Below are the code and all the weights of a small trained network. Each question names an input and a target symbol and asks about switching units off, where a switched-off unit gives its printed mean instead of its output.

import numpy as np


def w(rows, s, z=0):
    codes = np.array(rows[::2]) - 128.0
    scale = np.full(codes.shape[1], s)
    scale[-1] = z or s
    return codes * scale


def norm(h):
    return h / np.sqrt((h * h).mean(-1, keepdims=True) + 1e-5)


def f(y):
    return np.maximum(y, 0)


def softmax(a):
    e = np.exp(a - a.max(-1, keepdims=True))
    return e / e.sum(-1, keepdims=True)


def log_softmax(a):
    a = a - a.max(-1, keepdims=True)
    return a - np.log(np.exp(a).sum(-1, keepdims=True))


def net(x, mask):
    ids = ['αβεηθσ'.index(c) for c in x.split()]
    T = len(ids)
    res = E[ids] + P[:T]
    u = 0
    for l in range(2):
        r = norm(res)
        for j in range(3):
            rows = slice(3 * j, 3 * j + 3)
            q, k, v = (r @ M[l][rows].T for M in (Q, K, V))
            z = softmax(np.where(np.tri(T) > 0, q @ k.T / 3**0.5, -1e9)) @ v
            o = O[l][rows]
            res = res + np.where(mask[u + j], z, o[:, -1]) @ o[:, :-1]
        u += 3
        y = f(norm(res) @ A[l][:, :-1].T + A[l][:, -1])
        res = res + np.where(mask[u : u + 4], y, B[l][:, -1]) @ B[l][:, :-1]
        u += 4
    return log_softmax(norm(res)[-1] @ U[:, :-1].T + U[:, -1])


Q, K, V, O, A, B = {}, {}, {}, {}, {}, {}
E = w([
[98,1,98,183,126,96,103,152,142],'α',
[65,115,163,138,67,85,53,63,47],'β',
[73,197,188,145,151,96,134,167,112],'ε',
[115,116,123,165,213,179,193,87,31],'η',
[162,119,59,71,160,104,74,141,42],'θ',
[103,192,83,118,206,172,113,39,226],'σ',
],0.0015)
P = w([
[131,156,131,156,57,111,215,116,141],'0',
[57,162,57,216,108,209,79,126,68],'1',
[72,103,115,38,125,181,190,114,113],'2',
[191,154,174,188,117,86,141,140,133],'3',
[115,143,108,199,152,197,58,140,98],'4',
[118,84,150,33,161,150,159,160,155],'5',
[213,144,199,138,131,106,112,132,154],'6',
[163,135,152,168,175,190,53,141,112],'7',
[110,71,153,2,167,168,158,157,137],'8',
],0.0025)
Q[0] = w([
[99,115,121,94,174,195,120,144,100],'L0H1',
[155,104,136,181,108,96,97,136,126],'L0H1',
[71,114,110,76,165,158,126,153,94],'L0H1',
[79,92,116,2,113,111,182,170,133],'L0H2',
[178,161,113,90,126,118,169,109,170],'L0H2',
[89,109,142,95,130,121,126,132,150],'L0H2',
[163,145,103,199,142,130,47,120,97],'L0H3',
[172,121,125,98,117,93,172,105,187],'L0H3',
[110,97,159,83,98,120,168,147,125],'L0H3',
],0.0083)
K[0] = w([
[114,208,137,143,76,140,143,51,86],'L0H1',
[143,97,198,79,173,136,93,159,172],'L0H1',
[139,179,125,133,82,147,178,59,96],'L0H1',
[59,118,75,174,1,62,162,159,113],'L0H2',
[98,120,77,192,98,141,118,61,202],'L0H2',
[110,129,112,111,54,75,180,162,139],'L0H2',
[159,126,186,79,194,157,69,148,193],'L0H3',
[55,150,117,221,104,143,143,116,112],'L0H3',
[107,111,136,159,84,103,196,152,55],'L0H3',
],0.0058)
V[0] = w([
[173,185,113,85,146,136,187,163,61],'L0H1',
[160,215,186,71,146,149,28,116,99],'L0H1',
[124,160,130,125,83,127,115,10,93],'L0H1',
[95,225,188,80,116,116,71,95,207],'L0H2',
[73,170,132,113,119,124,2,181,108],'L0H2',
[165,157,124,119,158,126,193,206,144],'L0H2',
[176,149,167,98,176,125,198,97,165],'L0H3',
[69,144,180,182,209,204,97,41,213],'L0H3',
[195,205,16,73,140,109,146,81,149],'L0H3',
],0.003)
O[0] = w([
[123,137,21,187,164,174,33,115,132,106],'L0H1',
[89,172,104,245,153,157,156,10,61,51],'L0H1',
[152,108,47,110,84,107,165,17,195,251],'L0H1',
[32,73,48,81,152,3,112,127,198,99],'L0H2',
[112,71,190,89,123,78,25,132,249,105],'L0H2',
[97,179,99,124,179,170,92,172,58,62],'L0H2',
[101,123,84,116,27,177,95,207,183,67],'L0H3',
[58,165,243,44,66,225,205,187,110,122],'L0H3',
[235,117,122,10,104,157,14,221,188,63],'L0H3',
],0.0023)
A[0] = w([
[241,121,50,145,169,119,12,116,117,35],'L0N1',
[184,120,190,220,52,116,160,103,159,83],'L0N2',
[184,253,169,91,110,100,151,150,188,7],'L0N3',
[15,97,97,134,193,113,94,47,105,25],'L0N4',
],0.0027,0.0017)
B[0] = w([
[233,181,139,111,187,112,65,108,216,196],'L0N1',
[117,55,192,124,172,24,77,94,105,250],'L0N2',
[71,221,103,130,215,76,103,80,129,152],'L0N3',
[152,147,44,46,220,83,119,251,94,249],'L0N4',
],0.0028,0.0015)
Q[1] = w([
[144,187,165,254,131,113,50,163,141],'L1H1',
[160,157,203,108,136,136,121,136,160],'L1H1',
[151,5,192,91,164,114,183,115,117],'L1H1',
[104,84,37,35,100,198,227,104,127],'L1H2',
[73,139,156,206,167,57,100,125,70],'L1H2',
[166,153,79,91,175,108,106,119,160],'L1H2',
[110,152,143,125,140,83,120,48,145],'L1H3',
[105,123,115,171,193,155,131,214,118],'L1H3',
[161,67,188,200,131,125,153,69,71],'L1H3',
],0.0061)
K[1] = w([
[123,103,188,119,254,141,86,161,78],'L1H1',
[124,158,186,104,146,145,134,161,160],'L1H1',
[184,124,154,107,72,59,200,135,145],'L1H1',
[127,123,97,158,32,139,173,109,98],'L1H2',
[94,139,174,128,168,114,83,135,130],'L1H2',
[172,141,121,138,113,83,134,134,165],'L1H2',
[160,123,148,113,138,137,144,167,176],'L1H3',
[94,163,149,180,137,108,84,142,74],'L1H3',
[119,113,167,120,190,180,152,108,117],'L1H3',
],0.0075)
V[1] = w([
[113,228,173,156,127,132,165,132,193],'L1H1',
[97,40,143,166,192,138,38,76,41],'L1H1',
[124,111,58,46,159,181,98,140,117],'L1H1',
[157,117,184,97,133,152,41,150,121],'L1H2',
[158,67,124,166,138,146,151,149,146],'L1H2',
[79,131,197,132,115,134,116,144,175],'L1H2',
[76,148,120,97,105,72,169,88,128],'L1H3',
[100,110,151,197,41,101,53,155,87],'L1H3',
[198,123,59,152,5,79,194,160,187],'L1H3',
],0.0029)
O[1] = w([
[128,52,147,125,156,103,77,88,99,67],'L1H1',
[121,121,107,35,141,200,194,230,168,177],'L1H1',
[120,119,215,123,96,101,174,71,233,13],'L1H1',
[209,142,47,87,137,106,153,81,147,55],'L1H2',
[113,119,170,79,80,99,91,104,143,105],'L1H2',
[80,100,42,138,118,74,190,110,145,70],'L1H2',
[198,113,115,112,121,169,101,153,103,251],'L1H3',
[130,56,197,75,166,141,128,6,144,76],'L1H3',
[137,13,147,50,234,111,113,175,101,159],'L1H3',
],0.0025,0.0014)
A[1] = w([
[58,146,2,64,122,104,228,217,188,12],'L1N1',
[104,107,209,45,30,242,72,143,196,1],'L1N2',
[79,91,100,140,229,97,146,105,109,97],'L1N3',
[180,89,152,119,86,80,174,80,98,177],'L1N4',
],0.0038,0.0019)
B[1] = w([
[28,198,71,81,44,90,157,214,250,235],'L1N1',
[210,21,253,90,114,87,185,213,100,192],'L1N2',
[115,115,123,144,106,70,99,117,87,254],'L1N3',
[113,173,137,141,107,216,136,105,220,234],'L1N4',
],0.0046,0.0025)
U = w([
[98,114,167,175,96,120,129,3,198,1],'α',
[99,98,104,146,173,41,97,104,42,134],'β',
[63,164,69,106,88,116,151,192,190,180],'ε',
[122,187,117,161,135,224,191,114,67,235],'η',
[207,140,75,111,184,162,58,120,173,147],'θ',
[165,65,218,102,124,119,162,184,125,65],'σ',
],0.0054,0.00052)

Each question gives the input, a string of symbols that net reads in full, and the target symbol t.
The units are the heads (3 rows each of Q, K, V and O) and the neurons (one row each of A and B). Each row of codes is followed by its name. A weight is (code - 128) times the scale printed after its matrix; where a second scale follows, it is the last column's (O, A, B and U).
mask holds one flag per unit, layer by layer, with each layer's heads first. A switched-off unit (its flag False) gives its mean, the last column of its rows in O or B, instead of its output. The means were averaged over made-up inputs and are rounded, as every weight is.
A unit's drop is (log p(t) with every unit on - log p(t) with that unit switched off) / (log p(t) with every unit on - log p(t) with every unit switched off).
The circuit of an input: a set's keep is (log p(t) with only the set's units on - log p(t) with every unit switched off) / (log p(t) with every unit on - log p(t) with every unit switched off). Starting from the 12 units with the biggest drops (on a tie, the unit counted first), units are removed one at a time, each time the one whose removal leaves the highest keep (on an exact tie, the one counted first), for as long as the keep stays at least 0.8.
units of the circuit, in order: the units of the circuit, biggest drop first
most important unit: the unit with the biggest drop
heads that matter: for each layer, one digit per head in row order, 1 if its drop is at least 0.15 and else 0, layers parted by /
drop when u is switched off: that unit's drop, to one decimal
input σ β β β β β α ε σ, target α: heads that matter : 001 / 100
input σ β β η θ β β η α, target α: units of the circuit, in order : (L1H1 L0H3 L1N4)
input α θ β σ β α θ β ε, target η: heads that matter : 010 / 000
input ε σ β β α α, target β: most important unit : L1H1
input θ σ α β β η, target θ: units of the circuit, in order : (L0H3 L0N1)
input β β σ β η β ε β, target ε: heads that matter : 111 / 100
input θ α σ, target θ: units of the circuit, in order : (L0H3 L0H2)
input α σ α σ β, target σ: heads that matter : 001 / 000
input ε β α β σ σ, target β: heads that matter : 010 / 100
input σ β η, target α: units of the circuit, in order : (L1H1 L0H3)
input θ ε σ σ α β β ε σ, target θ: heads that matter : 001 / 000
input θ σ β β β α, target θ: units of the circuit, in order : (L0H3 L0N1 L0H2)
input ε θ θ, target β: heads that matter : 010 / 100
input β β β β, target α: units of the circuit, in order : (L1N4 L0N2 L0H1)
input α ε β β ε θ β, target β: units of the circuit, in order : (L0H1 L1N1)
input α β α β ε θ, target η: most important unit : L0H2
input ε ε ε α α η, target β: heads that matter : 000 / 100
input ε η α α β ε ε α, target ε: heads that matter : 011 / 100
input α β β β β θ ε ε, target θ: units of the circuit, in order : (L0H3 L1N1 L1H2)
input α β θ α α, target θ: units of the circuit, in order : (L0H3 L0N1)
input β α σ β ε, target σ: units of the circuit, in order : (L0H3 L1N2)
input β α θ θ β β α α, target β: units of the circuit, in order : (L0H3 L1N4 L1N3)
input β α θ θ ε σ θ β, target σ: heads that matter : 001 / 100
input β η α β ε β σ, target ε: heads that matter : 010 / 000
input α α α ε β ε β β, target ε: heads that matter : 011 / 100
input η ε β θ, target θ: drop when L1H2 is switched off : 0.0
input α β θ α β α, target η: drop when L0N2 is switched off : 0.1
input σ β α σ α θ, target α: drop when L1H1 is switched off : 0.8
input β η α β β, target β: drop when L0H3 is switched off : 0.3
